Below is a small trained network, with its code and all its weights. Each question gives an input and a class and asks what happens when units are switched off, that is, made to give their printed mean instead of their output.

import numpy as np


def w(rows, s, z=0):
    codes = np.array(rows[::2]) - 128.0
    scale = np.full(codes.shape[1], s)
    scale[-1] = z or s
    return codes * scale


def norm(h):
    return h / np.sqrt((h * h).mean(-1, keepdims=True) + 1e-5)


def f(y):
    return np.maximum(y, 0)


def log_softmax(a):
    a = a - a.max(-1, keepdims=True)
    return a - np.log(np.exp(a).sum(-1, keepdims=True))


def net(x, mask):
    res = np.array(x, float).reshape(1, 4) / 4 @ E
    u = 0
    for l in range(4):
        y = f(norm(res) @ A[l][:, :-1].T + A[l][:, -1])
        res = res + np.where(mask[u : u + 8], y, B[l][:, -1]) @ B[l][:, :-1]
        u += 8
    return log_softmax(norm(res)[-1] @ U[:, :-1].T + U[:, -1])


A, B = {}, {}
E = w([
[94,155,89,169,80,132,118,95,237],'x0',
[101,205,103,161,210,124,91,45,130],'x1',
[90,110,168,158,157,148,11,179,121],'x2',
[119,143,143,114,129,143,136,129,131],'x3',
],0.011)
A[0] = w([
[175,130,158,94,137,115,142,96,2,199],'L0N0',
[100,100,206,149,88,113,131,167,108,3],'L0N1',
[104,135,97,109,102,105,179,93,111,156],'L0N2',
[126,192,120,127,164,111,53,61,88,17],'L0N3',
[101,96,159,92,170,105,104,130,10,118],'L0N4',
[137,79,154,100,155,171,49,132,112,25],'L0N5',
[211,138,86,107,31,161,154,213,134,141],'L0N6',
[150,150,141,113,143,77,149,104,26,24],'L0N7',
],0.0082,0.0031)
B[0] = w([
[178,141,56,55,124,95,1,119,161,255],'L0N0',
[143,84,27,180,112,125,91,160,99,171],'L0N1',
[153,109,129,179,181,93,172,167,131,193],'L0N2',
[170,149,207,139,111,139,83,28,161,209],'L0N3',
[46,151,213,165,140,109,182,127,87,240],'L0N4',
[126,87,132,228,98,84,136,137,123,193],'L0N5',
[119,61,220,89,160,134,84,74,157,227],'L0N6',
[129,147,82,60,97,212,143,73,137,190],'L0N7',
],0.0077,0.0068)
A[1] = w([
[165,180,171,127,156,140,126,147,42,35],'L1N0',
[111,109,116,106,64,130,84,246,143,113],'L1N1',
[101,111,104,47,126,99,146,80,142,44],'L1N2',
[113,204,38,141,161,122,175,135,93,25],'L1N3',
[116,114,147,182,97,143,190,112,189,119],'L1N4',
[143,117,175,140,181,151,126,139,52,55],'L1N5',
[145,114,118,93,137,89,120,171,91,3],'L1N6',
[88,141,131,135,104,151,72,148,122,84],'L1N7',
],0.013,0.0019)
B[1] = w([
[117,67,108,116,133,77,114,91,155,200],'L1N0',
[87,158,35,63,83,128,120,126,92,253],'L1N1',
[184,104,156,147,81,190,154,139,158,227],'L1N2',
[82,197,108,88,215,82,12,54,153,183],'L1N3',
[48,79,92,167,81,104,174,100,130,230],'L1N4',
[124,121,187,132,160,85,190,92,118,216],'L1N5',
[162,178,159,171,140,175,151,161,96,190],'L1N6',
[121,130,132,107,101,108,90,211,119,231],'L1N7',
],0.011,0.0065)
A[2] = w([
[177,97,105,102,94,163,151,184,92,73],'L2N0',
[252,134,115,81,144,185,119,108,127,125],'L2N1',
[158,147,147,106,122,122,151,181,107,65],'L2N2',
[107,159,79,155,106,153,81,147,178,112],'L2N3',
[163,92,144,117,110,151,202,131,138,41],'L2N4',
[113,105,109,112,89,120,139,167,83,1],'L2N5',
[150,136,79,105,106,150,134,82,141,214],'L2N6',
[153,144,113,108,93,121,185,74,133,121],'L2N7',
],0.016,0.0026)
B[2] = w([
[151,178,210,230,187,125,170,82,212,230],'L2N0',
[240,152,173,85,156,181,100,182,87,254],'L2N1',
[139,134,129,255,145,135,209,168,130,171],'L2N2',
[216,155,182,118,156,176,97,157,201,253],'L2N3',
[166,100,162,227,102,169,191,117,192,205],'L2N4',
[144,169,70,64,164,108,182,137,109,231],'L2N5',
[117,137,101,93,216,142,88,169,55,240],'L2N6',
[86,108,72,107,202,154,126,115,99,226],'L2N7',
],0.0097,0.0074)
A[3] = w([
[50,119,97,175,160,53,113,19,130,6],'L3N0',
[164,184,215,184,93,124,105,116,122,93],'L3N1',
[173,113,103,94,20,129,140,153,149,74],'L3N2',
[105,22,104,162,2,198,236,68,110,55],'L3N3',
[153,227,144,98,207,143,115,111,96,140],'L3N4',
[122,167,97,116,99,40,54,88,117,147],'L3N5',
[74,124,117,137,108,56,216,189,41,1],'L3N6',
[110,134,57,91,82,65,115,171,118,151],'L3N7',
],0.0095,0.0038)
B[3] = w([
[83,173,167,106,169,115,189,137,112,189],'L3N0',
[164,91,188,113,85,128,116,119,185,188],'L3N1',
[73,124,76,46,153,114,101,133,146,150],'L3N2',
[115,64,108,200,70,109,93,74,67,176],'L3N3',
[111,98,79,165,75,110,132,178,104,255],'L3N4',
[92,71,139,77,83,128,191,132,115,187],'L3N5',
[164,252,90,186,47,99,197,97,75,182],'L3N6',
[136,108,97,104,111,160,159,183,130,176],'L3N7',
],0.012,0.0088)
U = w([
[240,93,209,182,152,187,184,151,137,71],'0',
[144,176,97,162,51,70,199,178,50,216],'1',
[184,145,80,46,186,157,40,112,24,81],'2',
[62,102,249,107,109,37,106,78,80,143],'3',
[80,19,80,213,59,139,167,71,137,246],'4',
[68,108,55,33,84,140,101,221,175,104],'5',
[19,161,83,135,223,134,142,79,158,125],'6',
[137,145,199,170,85,145,15,126,233,1],'7',
],0.018,0.0017)

Each question gives the input, the list of numbers given to net, and the class t.
The units are the neurons (one row each of A and B). Each row of codes is followed by its name. A weight is (code - 128) times the scale printed after its matrix; where a second scale follows, it is the last column's (A, B and U).
mask holds one flag per neuron, layer by layer. A switched-off neuron (its flag False) gives its mean, the last column of its row in B, instead of its output. The means were averaged over made-up inputs and are rounded, as every weight is.
A unit's drop is (log p(t) with every unit on - log p(t) with that unit switched off) / (log p(t) with every unit on - log p(t) with every unit switched off).
The circuit of an input: a set's keep is (log p(t) with only the set's units on - log p(t) with every unit switched off) / (log p(t) with every unit on - log p(t) with every unit switched off). Starting from the 12 units with the biggest drops (on a tie, the unit counted first), units are removed one at a time, each time the one whose removal leaves the highest keep (on an exact tie, the one counted first), for as long as the keep stays at least 0.8.
units of the circuit, in order: the units of the circuit, biggest drop first
k most important neurons: the k neurons with the biggest drops, biggest first
top k neurons in layer l: the k neurons of layer l with the biggest drops, biggest first
drop of u: that unit's drop, to one decimal
input [-8,2,1,-7], class 3: units of the circuit, in order	[L0N4]
input [0,-5,2,5], class 1: 3 most important neurons	[L1N1 L0N0 L1N3]
input [0,0,-7,-6], class 0: top 2 neurons in layer 0	[L0N6 L0N4]
input [-7,-8,1,8], class 1: 3 most important neurons	[L1N1 L0N4 L1N2]
input [0,8,-2,4], class 2: 2 most important neurons	[L0N4 L1N4]
input [-3,-8,2,-1], class 1: 3 most important neurons	[L1N1 L2N5 L1N2]
input [0,-4,1,-3], class 1: 3 most important neurons	[L1N1 L2N5 L0N1]
input [-8,0,6,6], class 1: top 2 neurons in layer 0	[L0N6 L0N0]
input [-2,-7,1,7], class 1: top 2 neurons in layer 2	[L2N5 L2N3]
input [-2,0,-8,7], class 0: top 2 neurons in layer 0	[L0N6 L0N1]
input [-2,3,0,5], class 2: 2 most important neurons	[L0N7 L0N0]
input [0,5,1,-7], class 3: 4 most important neurons	[L0N0 L1N2 L0N7 L2N3]
input [3,-8,0,8], class 4: 3 most important neurons	[L0N0 L0N6 L3N3]
input [2,-3,-6,3], class 4: units of the circuit, in order	[L1N4]
input [-6,0,-7,-5], class 0: top 3 neurons in layer 1	[L1N2 L1N1 L1N6]
input [4,3,1,7], class 7: 2 most important neurons	[L2N3 L1N1]
input [-8,0,-7,0], class 0: 4 most important neurons	[L1N2 L2N4 L1N6 L1N1]
input [-1,0,7,-1], class 1: top 2 neurons in layer 0	[L0N6 L0N0]
input [1,4,2,2], class 7: 2 most important neurons	[L0N4 L1N5]
input [1,-2,3,0], class 5: units of the circuit, in order	[L1N1]
input [1,-2,3,-4], class 5: 2 most important neurons	[L1N1 L0N4]
input [-5,6,2,6], class 3: drop of L0N4	0.5
input [5,-1,-6,0], class 4: drop of L0N7	0.0
input [5,6,2,5], class 7: drop of L2N3	0.1
